[-437   25  -63 -151  -43  -78  -66  156 -126   27  449  -57  205  154
  155   69   27   -9  124   94    1   76 -103 -240    7  181  214   79
   70  -95  266   34  -13  -43   29 -161] | <202>
[ -58 -291 -532 -246  187 -200  -19  234  115 -213  231  -17 -277   47
   27  425  109  551   76 -457 -336  132 -477  303  140 -284  269   -3
  534  339   95 -229 -272   66  124 -347] | <172>
[ 381 -191 -661 -353  230 -206 -258  247  660  295  450  167 -147 -291
 -219  239 -672  534  324 -173 -765   27 -350 -272 -125 -184   10   54
   27  149 -248  -63 -154 -309 -275  574] | <120>
[ 123 -558 -711 -111   75 -166  256  524  276  256  653  -47  125  239
  261  498 -494  532   41 -820 -622   32  327 -397 -312 -209  320    9
  -49  394  -50 -561  178 -229 -155  650] | <42>
[-155   23  263   38 -309 -173 -279  -11   97 -142  -99 -128   -2  -84
 -337  -94 -206   61   14 -146    2  -60 -211 -108  124  312   65 -131
 -181  230 -248  171 -141 -374   67  -70] | <120>
[  66 -237  -61  113  -11 -158 -115  304  152 -484  375 -364 -238   18
 -365  240 -121  470   -8  -78  -33 -166 -668  169  171 -270 -109   97
  108  461 -201   78 -150  130  185 -123] | <110>
[  -4  -87  126 -137   44 -100   74   72  124 -389  423  -33 -129 -256
  269 -151 -124  -22   46  138   67   72 -218  -43    4  -88 -153  -88
 -289  -45  -47  174  189 -467   25  176] | <172>
[-168   69  398  -76  -62   11 -145   -2 -154 -413  284  243  -67 -157
  265 -298  105 -168 -113  285  215  161 -144  128   19  -93 -104  -70
  -52 -116   33  318  132 -151   48 -116] | <120>
[-120   14  -47    4  102   27  210  -84   56 -184  314 -139  -52  152
 -284 -141  238  -80  132   95 -134  -99   24  234  467  -22  -96   -1
  -27  193   42  264 -218  -45  542  -96] | <42>
[-170 -109   54  -49  -50 -198  -37  -42  -29 -362  133 -252 -131  150
  222  163  -63  124  238 -231   33   97 -393  244  432  108   82 -159
  183  -43   60   63 -225  -62  265 -417] | <172>
[-214  -60   68  -28 -164 -123 -213   77  173 -302  473   38  -46 -286
   16  -11  -63   33  -87  118  -99   35 -184   80    2  110    1   25
  -49  184  -24  214 -194 -368 -128  -72] | <200>
[-185  -26  272 -294  -66 -153  -96  -11   73   34  318  211  103  -18
  228  -39   29 -137  -51   42  -11  144   30  -56 -166 -128   61  -33
 -115  -25   94  168   67  -12  -18   -3] | <120>
[-102  178  176 -153   -6  -23 -254 -155  -28 -122  327  216   73 -220
  215  -53    4   11  -30  157   86  208 -225   33    0 -188  120  -86
   35 -106  111   73 -114 -218   -4 -176] | <138>
[-224  -32   52  -39  -62  -65  -17  -58  164 -283  666 -433   35  107
  211  -23   99  215  305 -182  148  226 -478   26  115 -208   56  -85
  172  255   41  211   28  -31  285 -385] | <30>
[ -43  -19  -17  -38 -156   20  -71   -3  -49 -151 -140   48  -87   23
  -60 -130 -219  113   57 -163   34   57 -201    8  121  193  157 -174
 -199  128 -107   47  -36 -469  -71   -8] | <110>
[-175  107  310  -19 -186 -156 -223  106  -68  -69 -178 -170   86  -74
 -245   -6  -49  -32  -61    0   -1   99   97   13  140  290  318  -37
 -143  -78  -61   47   46 -355  -27 -179] | <183>
[-190   59  174   21 -355  -42 -271  173   -1 -116 -311 -160  -21  -86
 -417   81 -160   -6   15  -46   30 -107   29  -96 -163  551  127    0
 -127   73 -218  220  -66 -427 -284    8] | <120>
[-376 -100 -107 -178   81  -95  -59   25  -31 -232  480  -28  185   35
  105   16   41  142   -6   79   30   38 -220   27  216  -29   79   40
  234  -60  119  116 -200 -302  191 -207] | <30>
[  38 -170  182   28  167 -214 -153  249 -128  -11  778  264  328 -170
  249  262   53  145 -239 -152 -541  175  116 -250  -65  -61  148  125
  248  -37  197  -66  387  205   69   55] | <30>
[-233  -52  263   66 -126 -121 -226    2   58 -154 -190 -122  -34  -68
 -123  100 -249   97   25 -105   47   25  -69  -57   60  356  159 -117
  -95  111 -190   41  -24 -537  -97  -13] | <138>
[-138  136  170  126 -111  142 -177  -21 -176   21 -243  152   71  -99
   43 -129 -226   73 -100   71  184   16  -75    9  -11  208  159 -117
  -71   63  -82   21 -162 -290  -57  -37] | <183>
[   1    0 -390  194  -63  -53  -87 -126  -50  -43  819 -142  249 -312
 -218  183  475  261 -416 -362 -359  -37 -260  247  366   28  -52  111
  108  530   25  164 -331   83  376 -205] | <138>
[-136 -227 -121 -204   89 -218 -208   83  362 -195  485 -501   88  117
 -155  154  -43  122  256  -41  -26   67 -165  121   72    9  190 -116
   60  -54   84  143  102 -205  119 -239] | <30>
[ 161 -328 -326  -73 -107 -132  194  175  195  137  431 -233  111  -22
  -28  705 -418  579  -12 -142 -451  353    8 -411 -317 -113  278  133
 -364  518  111  -96  -69 -408 -150  269] | <120>
[ -82   58  330 -122   25 -106 -181  -71 -115 -261  194  292  122  -73
  346 -152  -94  -15  -38  163  151   41 -360   54  -26  -72    1  -19
   55 -158   25  133  -92  -80 -212  -79] | <110>
[-224   20 -414 -355 -158 -253 -420  180 -140   -7  389   98    4  -16
   25  250  -32   10  119  -28 -273  108 -146   44 -419  295  -24  -46
  170 -106  -29  293 -189    2 -610 -158] | <110>
[ -93  126  364   80 -181 -117  -80    1   63  -41 -298  -16 -152 -132
 -166 -248 -193 -136  111  -19  108    0  -15  -70  -27  323  -71 -165
 -184   21 -138  201   29 -289  -15  -25] | <30>
[ -58 -195 -112 -215 -372 -233   13  146  526  109  677 -314   30  131
 -372 -464 -192  168  -14 -369  129   25   59 -277  103 -456 -199   41
 -163  446 -299  375   45 -445  187  669] | <48>
[-228  -85 -408 -124  230   -4   24  -53  104 -307  556 -332   25   41
   52  -90   98  299  156   47  112  -15 -401  268  234 -191  -54  -53
  257  156   31  192 -331 -431  274 -174] | <172>
[-194   86  146  -68  -93  -38 -167 -171  -40 -231  322  190    8  -70
  282 -364 -169 -110  -74  173  212  178 -286  -78  -44 -357 -190 -173
 -112   54  117  221    1 -253  -48  -20] | <154>
[ -24   52  308   -4 -116 -126 -286 -100  107 -509  368  354  -81 -367
  234 -210 -257  -38  -21  262   65  118 -436   20    1 -189 -315  -63
  -42   66 -155  284   23 -285 -177   64] | <154>
[-245   -7  -61 -184  -59  -55  -16  215  -75   14  234 -347   62  172
 -167    4  182  -85   15   59  -63   -3  128  -58   47  127  195   28
  -51  -23  132  133   40  -38  116  -44] | <48>
[-235  -88 -131 -300  146 -307   13  138  315  -65  463 -360  143  -78
 -369   45  260   20  210  349 -181   52   63  -56  110  -27  227  -40
  -36  220   38   15   89 -140  439 -180] | <183>
[-206  -75  -25  -33  251  -52   99  183   70 -263  455 -573   64   62
   16  -48  207  -36  214   74   -6 -138  140   82  207   46   47 -104
  168 -106   -5  -11   41  -39  398  -51] | <138>
[ -35   40   81   49 -139  -86 -139    6  194 -216  -87 -306  -15 -149
 -303  -45 -310  110  218  -17   22   27   29  -88  -63  261   20 -176
 -185   19 -201  116 -105 -522  -40  -31] | <200>
[-132  -77  332   -3 -328 -118 -167  113  181  -84 -276 -222  -98   46
 -341   64 -253   57  166 -158   31   37   33 -205 -100  358  230  -91
 -175  264 -252   83   94 -454 -211  121] | <154>
[  80   42  250   53 -131 -160 -208   68   24 -155 -193    7  -23 -115
 -194  -48 -280   53  122 -169  -49  -12 -110   40  -49  327   74 -120
 -178  -77 -144   77  -63 -298 -220  -60] | <200>
[-339  -87  -87 -326  261 -353 -389   41  178 -289  536 -181  140   51
   77  233  226  135  169   96 -257  164 -408  -25  -98 -128  278 -187
  480  307   96   -9   13   63  122 -359] | <154>
[  70 -143  200   55 -120  -35   84   23  170 -288  688  -49   58 -261
  658  243   37 -234 -291 -380 -376   68   35 -126 -219  -89 -432  120
  -46  122    9  429  561   37 -185  332] | <30>
[-171   24  118  -65 -362 -163 -183  184  122  -82 -305 -175 -128   34
 -443  133 -194  105  105  -57   52   78  -45 -156 -132  494  240  -13
 -150  243 -193  229  -52 -477 -270   43] | <110>
[  71 -135 -511 -317  190 -330 -336  -26  534  320  547 -721  394   61
 -899  406   -4  272 -102 -383 -479  273  662 -371 -240 -304  329 -155
    5 -276  284  -19  -15   15  194  -19] | <183>
[-205   -2  319   73  115 -101    5 -174 -163 -235  399  -36  145  270
  118  -80  242 -116   96  -78  187  -45 -234  233  415 -108  -61  -83
  213   73   79   79  -46  271  324 -163] | <42>
[ -75  117  356  -32 -255 -130 -208  189 -104 -109 -238   24    5 -158
 -439   67 -178  -45  -19  -94  -20   30  131  -69    7  525  178  -72
 -253  -86 -209  127   49 -473 -137   62] | <30>
[-141 -130  -68 -101  421  -59   66   93  -63 -268  366 -207   63   18
  -52   -9  140  298  224  298   63  -32 -283   76  171  103  108  -40
  161  -25  -21  -60 -191 -100  275 -116] | <202>
[-119  -16  246 -136  181  -22  -91   77 -227 -432  330  -31   51 -304
  216 -188  -13  -30   34  288  158  126  -23  103  125  119   69 -219
  -61 -366   24   68  103 -433   -4   12] | <172>
[-211  131  -52   11  146 -110 -141  -64   99 -267  612 -406  195  -64
  107 -538  -61    5  113  171  111   70 -205   -9  318 -212 -256 -175
   79  -66  -28  369   20 -296  451  -77] | <200>
[  73  137  411   24   52   86  -90  -96 -142 -243  278  407  -26 -317
  271 -338 -164    3  -26  336   96  134 -225   53   69 -137 -182 -140
 -105   -4  -62  204 -108  -52  108   96] | <202>
[-247    0   63   75  141 -105  -80 -130   30 -324  394 -238 -109 -130
   12  -98   58  101  206  353   10  -54 -451  294  453   32  -42 -157
  109  198   43  167 -335 -140  494 -449] | <42>
[-356 -123   63   13   19  -61   37  -82 -125 -362  495 -368  128  146
   34   78  220  -35  118   82  123  -30 -216  208  337  414  -65  -15
   41   72   41  403  -72 -227  113 -147] | <110>
[ -48 -169 -197 -378  -82  -57  -70  301   50  296 -100  344 -106  128
 -739 -103  305  150 -238  -19 -239  173  380 -182  149  159  590  -74
  208  474  -19  -41 -187  -28  147  443] | <110>
[-188  -55  195   66  -20 -234 -186   99  152 -183   22 -294   36 -199
 -271   49 -147  132   75   27 -185  -10   42 -160   22  403  183  -89
  -33  100 -161   52    6 -558   23  -59] | <183>
[-129  -17 -377  -72  343 -141  121  -59  140 -200  414 -337  -13  -13
  -58   11   84  276  228    8 -194   27 -292   39  348  -44  -30  -27
   36  -29   -7   24 -184 -174  491 -288] | <42>
[-117   55 -482 -288  -77 -250 -144   15  334  127  518 -847  303  -25
 -640  311  364  178  -28  168 -296  262  171   45  -71 -171  314   82
   26  318  243  311 -348    2  150 -353] | <172>
[-198   36   80  -28 -211  -38  -97  104   -7 -122 -217   12   44   -5
 -383 -103 -207   79   74   41   90   15  -62  -41   46  373   72  -54
 -156  321 -295  210 -234 -418 -154  196] | <200>
[-100  -23  280   57    1   52  -74 -113  -10 -317 -121  -90   -9  -32
 -273 -255    5  152   24  102  260    5 -136  163  158  155  160 -139
 -165  173 -218   81  -30 -606   64 -105] | <110>
[-177  121  241  -61   50 -187 -173  125  105 -261  670 -507  -10  -16
 -188 -373  179  -71  288  110   16  -22 -204  251  260   98 -116 -110
  -28   55 -208  451  -54  -88  292 -145] | <200>
[ 177  175 -391 -150  143  248  -55  -14 -139    4  215  272 -141 -293
 -134  168  279  -93  -67 -139 -533    7  462 -130   22  592  166 -117
  232 -590  197  -27 -435   64   -1  152] | <48>
[-122   20 -176  -70  309   84 -130 -167  -75  -30  576 -210  192 -113
  -88 -120  274  102  -92  206  -24   67 -125   -7  264 -145  122 -152
  129  -46  237    1   17  -82  361 -156] | <110>
[  34    8  142  -20 -230  -34 -165  143  -48  -21 -126   95  -41 -178
  -83  -58 -357   65   -1  -77 -184   92   14 -158   -9  383  119  -54
 -314  -13 -117  171  146 -585 -203  177] | <202>
[ -78  -11 -638 -346 -180 -383 -377  284  289  138  410 -189  273 -438
  676   43 -461  251  -48  -45  -64  634  -78 -635 -350  -74   80 -155
  338 -137  105  242  393 -217 -330  404] | <138>
[-135  -40  277  -78   -5 -161   49    9  142 -258   88  -21  -11 -205
   51  -78  -87  -82  183  265  128  -79  -96   20  -46   41 -103   -9
 -132  -98  -23  106  -68 -142  -12  -90] | <138>
[  89  123  231   22 -153   37  -47  -38  -78 -259  292  227   92 -290
  306 -276 -177 -122 -150   87  157  178 -151 -130 -130 -158 -285 -120
 -228   50  -34  306  129  -35 -114  278] | <200>
[-228  139  338  -17 -184  -87 -216  -65  131 -148 -124 -136  -11  -81
 -323 -163 -130   -4  178   -8   41   51    1  -63  135  295  112 -103
 -150   17 -209  152  -19 -478   98 -162] | <202>
[  -2  122  234 -191  174 -116  -65 -110   -3 -193  350  360   35  -82
  415 -356 -100  -95  110  250  192  303 -228  -11  -23 -414 -138 -104
  -76 -264   92  122  135   47  -14   -5] | <172>
[  38   62  267   25  -73   41   -3  -54 -162 -344  209  415  -33 -385
  337 -191  -82  -95  -73  266  -58   56 -213   18  124   18 -203  -62
  -94   37  -66  143  -33 -118   28   76] | <120>
[ -10   26  351 -128    9  -21    2  185 -125 -238   87  377  -20  -40
  131 -363  -75  -43  -90  101   98   43  -52  180  -83 -258  -73   13
 -109   20  -96  154   -9    2 -114  144] | <202>
[-154   94  334   99 -146  -50  -24   13   40 -241 -163 -157   35 -200
 -313 -168 -105  -99   73   87   62  -88  133 -136  135  525  -14 -128
 -149   10 -239  194  -65 -496  126   84] | <30>
[  54 -102  390  -45 -133  -93 -153  139  -54 -456  334  -75  -24 -214
  247  182 -276  114  118   55  105   77 -360   39   -9  126   70  -68
 -171 -105  -24  112  152 -320 -165   27] | <48>
[ -93  -79  151  -18 -203 -272 -232   87  207  -22  -99 -306  109  -35
 -456   80 -263  169  -11 -105   58  103  -38 -124  -43  270  268 -135
 -225  324 -189   55   -9 -589 -131  111] | <30>
[ -46 -129   38 -225   36 -176   62   99  126   23  390 -615   99  394
 -499  192  411  -94   53 -137 -316  -87  352  136  280   13  179   59
   18   96   -6  184   43   63  353  -35] | <110>
[-201   -4  -67 -331  -49 -226 -230  175  109   83  534 -370   99  228
 -103   88  156   37  134 -156 -199  182    0 -244   45  189  320  -63
   57 -105  135  227  100  -57  252 -110] | <202>
[ 132  -87   18 -233 -165 -244 -477  -35  282  143  -21   34  -75   26
 -126  250 -412  238  333 -123  125 -202 -529  -49   36  137   -9  -74
  432 -160 -183   78 -354  -85 -161   80] | <200>
[ 431  -20 -279 -119  573  256 -226 -477   60 -141  310  801 -159  -52
 -145 -331   19  328  102  241  -27  208 -151  267  105 -563  -10 -188
  176 -295  -70 -205 -206 -347   47   22] | <42>
[-111  -20  132   52 -144 -125 -216   45   48 -118 -139  -58  -30  -97
 -178  -17 -160   88  -16  -27   49   57 -146   -6   -2  251  158 -144
  -30  233 -126   37  -25 -421 -102  -49] | <30>
[-148   76   17   10 -102   21  -63  103  -48   -9 -305  -87   32    2
 -282  -11 -302  124  104 -115   73    5   82  -18    5  295  140   -9
 -181  -62 -188   28 -214 -431 -259  112] | <138>
[-100   92  311   29  -13  -19 -140   -8   26 -148 -152   87 -159 -250
 -230  -85 -245   47  100  -16  -50  -96 -108  -57  106  407   49 -124
 -248   -5 -277   84  -68 -593  -36  120] | <42>
[ -15   15 -555 -102   16  -83   25  273  289  -12  362 -434  126 -101
 -243  215   13  -36   98  288 -327   76  381 -306 -219  352    1   86
   11  -70   85  326   17 -104  -12  257] | <183>
